How the units are linked:
tif gu naz
tif ri kas
tif na pom
tif ki dup
pum gu bis
pum ri suf
pum na buz
pum ki bok
pom gu zub
pom ri tif
pom na fil
pom ki mim
lom gu kef
lom ri gaf
lom na zan
lom ki naz
zan gu seb
zan ri lom
zan na bog
zan ki zub
fir gu fil
fir ri bof
fir na vur
fir ki nof
vam ri lup
vam ki ges
guk gu saf
guk ri gev
guk na lov
guk ki kef
mos gu zat
mos ri zar
mos na lep
mos ki guk
kas gu pob
kas ri kig
kas na tif
kas ki vur
bof gu pom
bof ri bis
bof na fir
bof ki tok
pon gu pum
pon ri sed
pon na mor
pon ki rab
zek gu dup
zek ri mar
zek na tok
zek ki pum
seb gu lep
seb ri kef
seb na kup
seb ki ner
nof gu kig
nof ri tok
nof na vav
nof ki dib
dun gu dib
dun ri mor
dun na kol
dun ki sig
zad gu bog
zad ri sev
zad na pob
zad ki fil
kol gu mar
kol ri dun
kol na bok
kol ki sed
gaf gu dif
gaf ri zoz
gaf na lom
gaf ki pob
ros gu vid
ros ri mel
ros na saf
ros ki zar
lup ri lam
lup na vam
lup ki muk
dob gu tal
dob ri rab
dob na sig
bog gu kup
bog ri zan
bog na bap
bog ki zoz
sig gu fon
sig ri dob
sig na sed
lep gu muk
lep ri mos
lep na mel
lep ki lov
sed gu suf
sed ri sig
sed na pon
sed ki ren
fil gu zoz
fil ri pom
fil na kez
fil ki kig
kez gu gaf
kez ri fil
kez na nin
kez ki kas
tal gu tok
tal ri bok
tal na fon
tal ki mor
pob gu bap
pob ri zad
pob na naz
pob ki kez
vav gu kas
vav ri nof
vav na bis
vav ki mar
lam ri vid
lam na lup
lam ki zat
saf gu lam
saf ri ros
saf na vep
saf ki mos
ren gu kol
ren na rab
dup gu nin
dup ri vur
dup na mim
dup ki bis
zoz gu zef
zoz ri zub
zoz na gaf
zoz ki zad
vid ri ges
vid na lam
vid ki vis
vur gu kez
vur ri fir
vur na dup
vur ki vav
nin gu lom
nin ri kez
nin na sev
nin ki tif
zef gu ran
zef ri ner
zef na dif
zef ki bog
lak gu guk
lak ri bap
lak na ner
lak ki lom
bok gu zek
bok ri kol
bok na tal
bok ki pon
bis gu tif
bis ri vav
bis na bof
bis ki zek
vep gu lup
vep ri saf
vep na bef
vep ki lep
muk ri zat
muk na ges
muk ki vep
gev gu ros
gev ri kup
gev na guk
gev ki dif
zar gu vis
zar ri ran
zar na mos
zar ki gev
kig gu zad
kig ri mim
kig na kas
kig ki fir
rab gu bok
rab ri ren
rab na dob
dib gu fir
dib ri buz
dib na mar
dib ki fon
mim gu sev
mim ri dup
mim na kig
mim ki bof
mar gu vur
mar ri dib
mar na zek
mar ki suf
ner gu lov
ner ri lak
ner na zef
ner ki zan
ges ri muk
ges na vid
ges ki bef
kup gu mel
kup ri seb
kup na gev
kup ki zef
kef gu mos
kef ri dif
kef na seb
kef ki lak
lov gu vep
lov ri guk
lov na ran
lov ki seb
sev gu zan
sev ri nin
sev na zad
sev ki pom
suf gu vav
suf ri fon
suf na pum
suf ki kol
tok gu mim
tok ri zek
tok na nof
tok ki buz
mel gu ges
mel ri lep
mel na ros
mel ki ran
ran gu bef
ran ri lov
ran na zar
ran ki kup
naz gu lak
naz ri pob
naz na zub
naz ki nin
buz gu bof
buz ri pum
buz na dib
buz ki tal
fon gu nof
fon ri tal
fon na suf
fon ki dun
mor gu buz
mor ri pon
mor na dun
mor ki dob
zat ri vis
zat na muk
zat ki saf
dif gu zar
dif ri zef
dif na kef
dif ki bap
zub gu ner
zub ri naz
zub na zoz
zub ki sev
bef gu vam
bef ri vep
bef na vis
bef ki mel
bap gu gev
bap ri bog
bap na lak
bap ki gaf
vis ri bef
vis na zat
vis ki ros

In the rows, 388 stands for zero.

The rows follow the links: the fewer symbols apart two units are, the more alike their rows tend to be.

Each row is also shifted at random along 7 hidden directions that mean nothing.

Rows with their units:
[596, 399, 329, 415, 424, 363, 492, 423, 326, 390, 417, 461, 424, 412, 475, 317, 472, 341, 426, 301, 383, 402, 363, 437, 335, 363, 352, 285, 363, 340, 433, 363, 318, 446, 361, 436, 405, 312, 437, 397, 363, 470, 383]; unit zad
[491, 442, 444, 224, 366, 422, 245, 371, 415, 328, 419, 380, 336, 407, 278, 392, 350, 518, 399, 356, 429, 400, 396, 427, 417, 371, 449, 488, 508, 460, 412, 409, 506, 382, 385, 322, 391, 366, 398, 310, 458, 273, 374]; unit fir
[430, 362, 385, 257, 420, 479, 357, 398, 429, 295, 404, 395, 411, 442, 404, 357, 344, 492, 367, 395, 472, 363, 379, 426, 318, 443, 466, 388, 479, 518, 384, 426, 420, 382, 440, 302, 405, 369, 449, 305, 370, 258, 396]; unit saf
[476, 439, 336, 264, 415, 269, 403, 430, 320, 434, 390, 463, 394, 357, 370, 422, 386, 434, 357, 425, 363, 390, 392, 433, 448, 334, 371, 394, 492, 291, 512, 363, 454, 401, 359, 385, 360, 410, 405, 376, 390, 376, 326]; unit fon
[377, 395, 379, 318, 373, 354, 266, 509, 405, 478, 379, 300, 381, 399, 373, 378, 232, 391, 363, 410, 442, 363, 320, 228, 393, 485, 464, 424, 369, 518, 400, 515, 451, 368, 436, 326, 412, 468, 379, 424, 467, 346, 366]; unit zar
[144, 375, 277, 425, 359, 282, 424, 486, 352, 545, 356, 358, 414, 389, 465, 351, 323, 295, 357, 437, 388, 345, 386, 249, 422, 478, 362, 352, 272, 394, 444, 425, 410, 391, 393, 369, 352, 489, 371, 470, 422, 461, 414]; unit zub
[248, 398, 398, 358, 441, 454, 368, 422, 366, 347, 404, 469, 402, 362, 411, 381, 421, 442, 392, 341, 438, 407, 368, 445, 353, 317, 399, 344, 468, 344, 373, 407, 389, 404, 386, 383, 433, 416, 437, 302, 386, 371, 305]; unit sev
[422, 304, 366, 578, 418, 436, 450, 371, 391, 355, 345, 398, 458, 405, 450, 515, 432, 339, 384, 397, 404, 346, 410, 404, 331, 372, 348, 331, 416, 400, 284, 376, 305, 364, 441, 381, 394, 395, 402, 400, 314, 344, 389]; unit ges
[162, 417, 352, 368, 426, 167, 551, 406, 319, 504, 383, 366, 374, 285, 409, 440, 355, 290, 308, 542, 261, 438, 304, 325, 446, 354, 346, 372, 348, 213, 463, 351, 289, 427, 352, 535, 409, 376, 353, 543, 263, 522, 340]; unit mor
[334, 429, 361, 494, 364, 317, 463, 399, 360, 469, 420, 305, 341, 363, 395, 488, 383, 335, 314, 455, 408, 461, 344, 282, 404, 344, 345, 385, 367, 338, 336, 352, 307, 457, 356, 420, 399, 415, 407, 481, 322, 433, 410]; unit dob
[302, 341, 349, 513, 323, 405, 390, 403, 398, 519, 324, 349, 406, 339, 428, 347, 341, 309, 364, 477, 388, 336, 448, 272, 447, 439, 337, 366, 217, 326, 348, 414, 409, 332, 390, 366, 349, 603, 326, 431, 425, 477, 409]; unit bap
[376, 362, 473, 426, 486, 420, 308, 440, 359, 329, 362, 493, 440, 322, 400, 513, 398, 411, 438, 305, 353, 372, 313, 473, 349, 291, 408, 361, 520, 352, 343, 459, 352, 340, 439, 450, 471, 362, 391, 341, 379, 358, 193]; unit mel
[364, 336, 358, 115, 420, 388, 428, 364, 436, 327, 363, 432, 432, 413, 408, 188, 335, 457, 365, 471, 353, 321, 411, 460, 373, 519, 462, 396, 360, 433, 528, 400, 459, 348, 406, 352, 348, 350, 373, 332, 372, 351, 431]; unit lam
[145, 330, 365, 375, 469, 270, 486, 386, 359, 402, 314, 444, 452, 316, 392, 566, 345, 394, 297, 581, 307, 337, 382, 423, 435, 364, 355, 393, 507, 274, 414, 363, 366, 338, 434, 432, 370, 454, 367, 429, 260, 336, 290]; unit gaf
[359, 358, 472, 402, 368, 540, 345, 325, 478, 349, 377, 353, 381, 344, 381, 302, 361, 430, 382, 435, 420, 389, 400, 375, 373, 394, 425, 400, 307, 381, 298, 421, 401, 340, 391, 366, 406, 497, 360, 326, 388, 393, 385]; unit gev
[134, 328, 441, 609, 494, 321, 267, 482, 316, 373, 308, 464, 466, 365, 367, 800, 396, 359, 424, 293, 355, 313, 337, 426, 374, 289, 354, 389, 641, 435, 281, 458, 346, 297, 506, 424, 452, 342, 383, 419, 376, 251, 184]; unit zat
[340, 376, 375, 365, 404, 458, 573, 310, 432, 313, 439, 347, 382, 402, 444, 323, 414, 418, 313, 510, 431, 456, 364, 398, 313, 382, 396, 334, 361, 355, 337, 321, 279, 465, 366, 398, 401, 378, 454, 374, 234, 384, 467]; unit nin
[279, 327, 324, 282, 387, 447, 513, 378, 480, 407, 385, 275, 404, 392, 450, 355, 237, 467, 195, 699, 510, 379, 367, 245, 352, 505, 458, 375, 372, 449, 326, 415, 371, 404, 437, 270, 375, 592, 456, 383, 237, 279, 467]; unit vep
[371, 354, 360, 332, 439, 348, 401, 465, 368, 427, 360, 417, 436, 352, 454, 373, 323, 372, 365, 441, 378, 347, 332, 350, 371, 437, 418, 340, 385, 383, 422, 446, 381, 361, 429, 394, 419, 449, 397, 400, 358, 394, 311]; unit bef
[574, 418, 366, 340, 433, 329, 472, 441, 335, 422, 425, 414, 392, 349, 452, 358, 388, 370, 353, 413, 382, 436, 304, 372, 359, 351, 392, 328, 399, 322, 435, 392, 326, 448, 365, 440, 438, 368, 438, 418, 332, 449, 334]; unit kez
[174, 422, 432, 409, 363, 266, 239, 451, 364, 478, 367, 324, 340, 342, 272, 571, 286, 367, 382, 396, 350, 382, 343, 292, 479, 374, 392, 500, 456, 411, 394, 433, 454, 345, 410, 401, 398, 415, 317, 465, 463, 356, 309]; unit bof
[469, 343, 338, 293, 408, 332, 614, 342, 447, 393, 407, 317, 404, 393, 505, 144, 360, 281, 358, 508, 300, 406, 328, 339, 322, 530, 420, 315, 153, 380, 459, 363, 248, 439, 373, 485, 395, 281, 366, 485, 259, 536, 508]; unit ros
[410, 424, 354, 559, 382, 339, 396, 416, 302, 446, 394, 450, 380, 371, 413, 465, 489, 309, 437, 278, 361, 412, 411, 410, 416, 288, 296, 340, 382, 293, 374, 342, 348, 407, 343, 443, 386, 379, 391, 419, 421, 477, 351]; unit tal

Where do the symbols, taken in turn from left to right, take each start?
Answers are names.
[321, 330, 424, 368, 416, 340, 431, 338, 425, 406, 316, 374, 414, 299, 362, 486, 320, 409, 297, 606, 319, 352, 396, 369, 444, 397, 388, 426, 415, 306, 360, 378, 387, 312, 423, 418, 377, 496, 331, 421, 284, 356, 336]
na na ri ri gu ki ki: zef
[283, 430, 461, 317, 398, 490, 333, 403, 399, 395, 414, 424, 356, 292, 393, 249, 375, 437, 395, 366, 410, 455, 342, 390, 389, 315, 423, 364, 338, 291, 366, 427, 408, 393, 345, 424, 460, 493, 394, 321, 413, 474, 278]
ki ri ki ri na na: bis
[378, 354, 363, 466, 344, 586, 410, 322, 414, 315, 396, 459, 412, 450, 453, 210, 518, 406, 456, 273, 459, 359, 496, 490, 335, 378, 355, 299, 294, 390, 344, 343, 398, 388, 362, 322, 345, 425, 421, 265, 432, 419, 464]
gu gu na ki ki ri ki gu: kup
[226, 352, 342, 194, 409, 338, 462, 364, 413, 390, 339, 434, 426, 369, 404, 236, 343, 420, 347, 513, 324, 332, 427, 431, 427, 465, 407, 390, 333, 333, 522, 370, 452, 340, 387, 388, 338, 426, 349, 368, 350, 402, 407]
gu ri na na gu na: mel
[270, 333, 363, 444, 380, 427, 395, 385, 400, 421, 324, 419, 429, 347, 402, 428, 368, 401, 332, 501, 419, 332, 446, 371, 432, 378, 359, 372, 386, 322, 344, 389, 426, 326, 411, 337, 354, 589, 374, 358, 368, 366, 366]
gu na gu ri gu ri na: muk
[2, 358, 358, 289, 416, 385, 482, 358, 412, 367, 373, 418, 418, 359, 436, 277, 374, 411, 352, 481, 354, 372, 393, 433, 383, 420, 406, 353, 341, 323, 444, 371, 379, 385, 381, 410, 377, 417, 388, 374, 320, 420, 399]
ri na na gu na ki ki: zoz
[190, 305, 399, 514, 432, 446, 518, 342, 420, 375, 343, 383, 442, 334, 477, 390, 407, 338, 351, 502, 369, 377, 369, 378, 338, 381, 367, 308, 314, 312, 295, 378, 269, 359, 417, 442, 415, 455, 375, 414, 259, 444, 359]
ri gu ri na ki ki: bef
[491, 297, 447, 639, 464, 309, 510, 286, 372, 336, 310, 426, 450, 322, 387, 646, 494, 273, 402, 432, 221, 364, 397, 479, 402, 295, 291, 366, 428, 245, 293, 302, 226, 337, 421, 550, 393, 284, 311, 487, 240, 421, 318]
gu ki na na gu na: saf
[438, 406, 335, 539, 340, 461, 507, 376, 361, 482, 401, 394, 369, 325, 458, 345, 448, 357, 314, 497, 469, 447, 437, 323, 412, 305, 302, 296, 291, 213, 300, 327, 335, 439, 323, 376, 375, 621, 434, 379, 324, 492, 398]
na ki na ki ri gu: tal
[679, 441, 408, 371, 361, 403, 324, 405, 380, 402, 431, 365, 336, 396, 343, 365, 393, 402, 412, 319, 416, 433, 367, 367, 390, 370, 400, 416, 393, 408, 388, 398, 412, 419, 365, 384, 402, 365, 395, 374, 439, 394, 381]
ri ri gu na ri ri ri gu: naz
[696, 335, 409, 463, 316, 638, 470, 244, 517, 304, 403, 299, 370, 416, 418, 261, 414, 444, 335, 500, 512, 411, 466, 367, 328, 421, 396, 371, 277, 426, 217, 352, 348, 400, 378, 294, 375, 514, 422, 308, 318, 356, 532]
gu ri gu ri ki na gu ri: lam
[560, 322, 418, 540, 345, 517, 463, 251, 462, 321, 368, 346, 394, 390, 414, 318, 460, 339, 410, 407, 374, 384, 455, 412, 361, 391, 344, 366, 238, 352, 272, 330, 308, 368, 369, 413, 367, 396, 345, 381, 333, 444, 478]
na na gu na ri ri ki ri: gev
[113, 393, 444, 611, 355, 283, 318, 371, 366, 467, 351, 315, 351, 346, 301, 633, 381, 282, 411, 378, 306, 394, 380, 316, 457, 333, 326, 460, 391, 356, 303, 381, 348, 359, 392, 458, 386, 367, 295, 508, 405, 417, 351]
na ki ri na ri gu: vur
[530, 375, 399, 224, 405, 219, 352, 368, 404, 324, 381, 340, 384, 483, 314, 418, 331, 362, 443, 332, 255, 337, 346, 431, 379, 517, 453, 492, 437, 565, 521, 394, 412, 366, 427, 415, 357, 67, 326, 476, 411, 305, 463]
ri gu na gu ki ki: lep
[260, 423, 370, 285, 444, 250, 470, 381, 350, 376, 405, 410, 378, 373, 338, 535, 379, 433, 315, 480, 343, 422, 348, 429, 409, 343, 384, 420, 563, 345, 451, 335, 373, 429, 384, 422, 380, 302, 421, 421, 282, 305, 353]
gu ki gu na ki ki ki ri na: kol
[528, 392, 393, 487, 350, 375, 460, 330, 385, 436, 370, 363, 365, 325, 377, 407, 422, 339, 359, 472, 343, 418, 421, 362, 445, 336, 328, 385, 304, 257, 341, 328, 345, 387, 339, 441, 370, 466, 348, 428, 346, 477, 398]
na ri na ki na gu: dup
[202, 407, 334, 550, 249, 323, 347, 355, 405, 468, 401, 221, 323, 500, 324, 459, 382, 283, 408, 334, 405, 382, 449, 257, 418, 476, 337, 465, 281, 537, 345, 358, 394, 410, 377, 323, 311, 322, 336, 494, 469, 382, 583]
ki ki gu ri na na gu ri gu ki: tif
